Below are the code and all the weights of a small trained network. Each question names an input and a class and asks about switching units off, where a switched-off unit gives its printed mean instead of its output.

import numpy as np


def w(rows, s, z=0):
    codes = np.array(rows[::2]) - 128.0
    scale = np.full(codes.shape[1], s)
    scale[-1] = z or s
    return codes * scale


def norm(h):
    return h / np.sqrt((h * h).mean(-1, keepdims=True) + 1e-5)


def f(y):
    return np.maximum(y, 0)


def log_softmax(a):
    a = a - a.max(-1, keepdims=True)
    return a - np.log(np.exp(a).sum(-1, keepdims=True))


def net(x, mask):
    res = np.array(x, float).reshape(1, 5) / 4 @ E
    u = 0
    for l in range(2):
        y = f(norm(res) @ A[l][:, :-1].T + A[l][:, -1])
        res = res + np.where(mask[u : u + 3], y, B[l][:, -1]) @ B[l][:, :-1]
        u += 3
    return log_softmax(norm(res)[-1] @ U[:, :-1].T + U[:, -1])


A, B = {}, {}
E = w([
[138,91,167,2,151,117,55,111,120,30,150,149],'x0',
[122,111,119,183,235,57,108,118,195,182,213,129],'x1',
[109,119,84,126,33,166,113,148,93,156,211,118],'x2',
[237,19,106,153,120,125,195,17,119,164,83,84],'x3',
[129,52,182,140,134,74,177,103,152,165,164,233],'x4',
],0.008)
A[0] = w([
[70,135,124,147,182,59,50,162,162,126,248,195,106],'0.n1',
[114,88,139,68,97,132,90,129,116,81,86,108,24],'0.n2',
[135,170,58,169,164,131,135,128,128,128,79,22,2],'0.n3',
],0.011,0.0062)
B[0] = w([
[54,98,137,152,160,196,170,151,145,153,253,102,246],'0.n1',
[154,162,142,165,113,118,96,147,70,134,210,34,168],'0.n2',
[238,236,24,81,250,199,115,119,242,161,5,12,173],'0.n3',
],0.005,0.013)
A[1] = w([
[147,135,159,85,187,31,29,103,118,64,79,193,18],'1.n1',
[95,125,199,11,239,86,23,128,197,85,189,216,3],'1.n2',
[9,201,100,132,137,122,104,182,131,91,83,221,5],'1.n3',
],0.014,0.0043)
B[1] = w([
[135,237,142,240,82,24,77,105,114,163,174,160,161],'1.n1',
[88,108,118,75,233,165,208,146,119,1,90,171,249],'1.n2',
[176,88,198,94,61,83,71,190,183,218,77,135,197],'1.n3',
],0.0097,0.012)
U = w([
[155,179,172,142,147,45,104,86,96,27,107,165,8],'0',
[117,129,107,56,77,157,51,110,60,34,148,82,31],'1',
[182,182,58,152,158,167,134,108,160,135,51,47,255],'2',
[161,61,87,122,10,181,187,70,78,124,126,169,37],'3',
[124,133,181,82,63,128,93,210,158,143,82,145,197],'4',
[59,101,145,85,218,152,163,174,155,37,172,175,211],'5',
[68,128,99,213,130,130,129,155,171,215,218,117,120],'6',
[180,26,145,175,163,50,191,13,153,144,107,190,154],'7',
],0.014,0.0019)

Each question gives the input, the list of numbers given to net, and the class t.
The units are the neurons (one row each of A and B). Each row of codes is followed by its name. A weight is (code - 128) times the scale printed after its matrix; where a second scale follows, it is the last column's (A, B and U).
mask holds one flag per neuron, layer by layer. A switched-off neuron (its flag False) gives its mean, the last column of its row in B, instead of its output. The means were averaged over made-up inputs and are rounded, as every weight is.
A unit's drop is (log p(t) with every unit on - log p(t) with that unit switched off) / (log p(t) with every unit on - log p(t) with every unit switched off).
The circuit of an input: a set's keep is (log p(t) with only the set's units on - log p(t) with every unit switched off) / (log p(t) with every unit on - log p(t) with every unit switched off). Starting from all 6 units, units are removed one at a time, each time the one whose removal leaves the highest keep (on an exact tie, the one counted first), for as long as the keep stays at least 0.8.
units of the circuit, in order: the units of the circuit, biggest drop first
most important unit: the unit with the biggest drop
k most important neurons: the k neurons with the biggest drops, biggest first
drop of u: that unit's drop, to one decimal
input [-2,-5,5,0,-2], class 3: units of the circuit, in order	(1.n2 0.n3 1.n3 1.n1)
input [4,-3,-1,3,-6], class 2: 2 most important neurons	(0.n3 1.n2)
input [-6,-5,3,-2,7], class 4: 3 most important neurons	(0.n1 0.n2 1.n3)
input [1,-6,-8,-3,5], class 0: 2 most important neurons	(1.n1 0.n1)
input [1,-3,-1,2,1], class 3: most important unit	1.n2
input [5,3,-7,5,8], class 5: 2 most important neurons	(1.n2 1.n3)
input [-3,8,-6,2,-3], class 2: 2 most important neurons	(0.n3 1.n2)
input [3,0,3,-3,-5], class 1: 3 most important neurons	(0.n2 1.n2 0.n1)
input [-6,-3,8,1,-3], class 2: 2 most important neurons	(0.n3 0.n1)
input [4,6,1,6,8], class 5: units of the circuit, in order	(1.n2 1.n3)
input [7,-8,-8,7,-5], class 0: 3 most important neurons	(0.n1 1.n1 0.n3)
input [5,-3,-1,3,1], class 0: units of the circuit, in order	(0.n1 1.n1)
input [-3,-7,-7,-3,8], class 4: drop of 1.n2	0.0
input [5,-2,5,4,7], class 3: drop of 0.n1	0.2
input [-2,-5,-2,-3,-5], class 2: drop of 0.n3	2.6
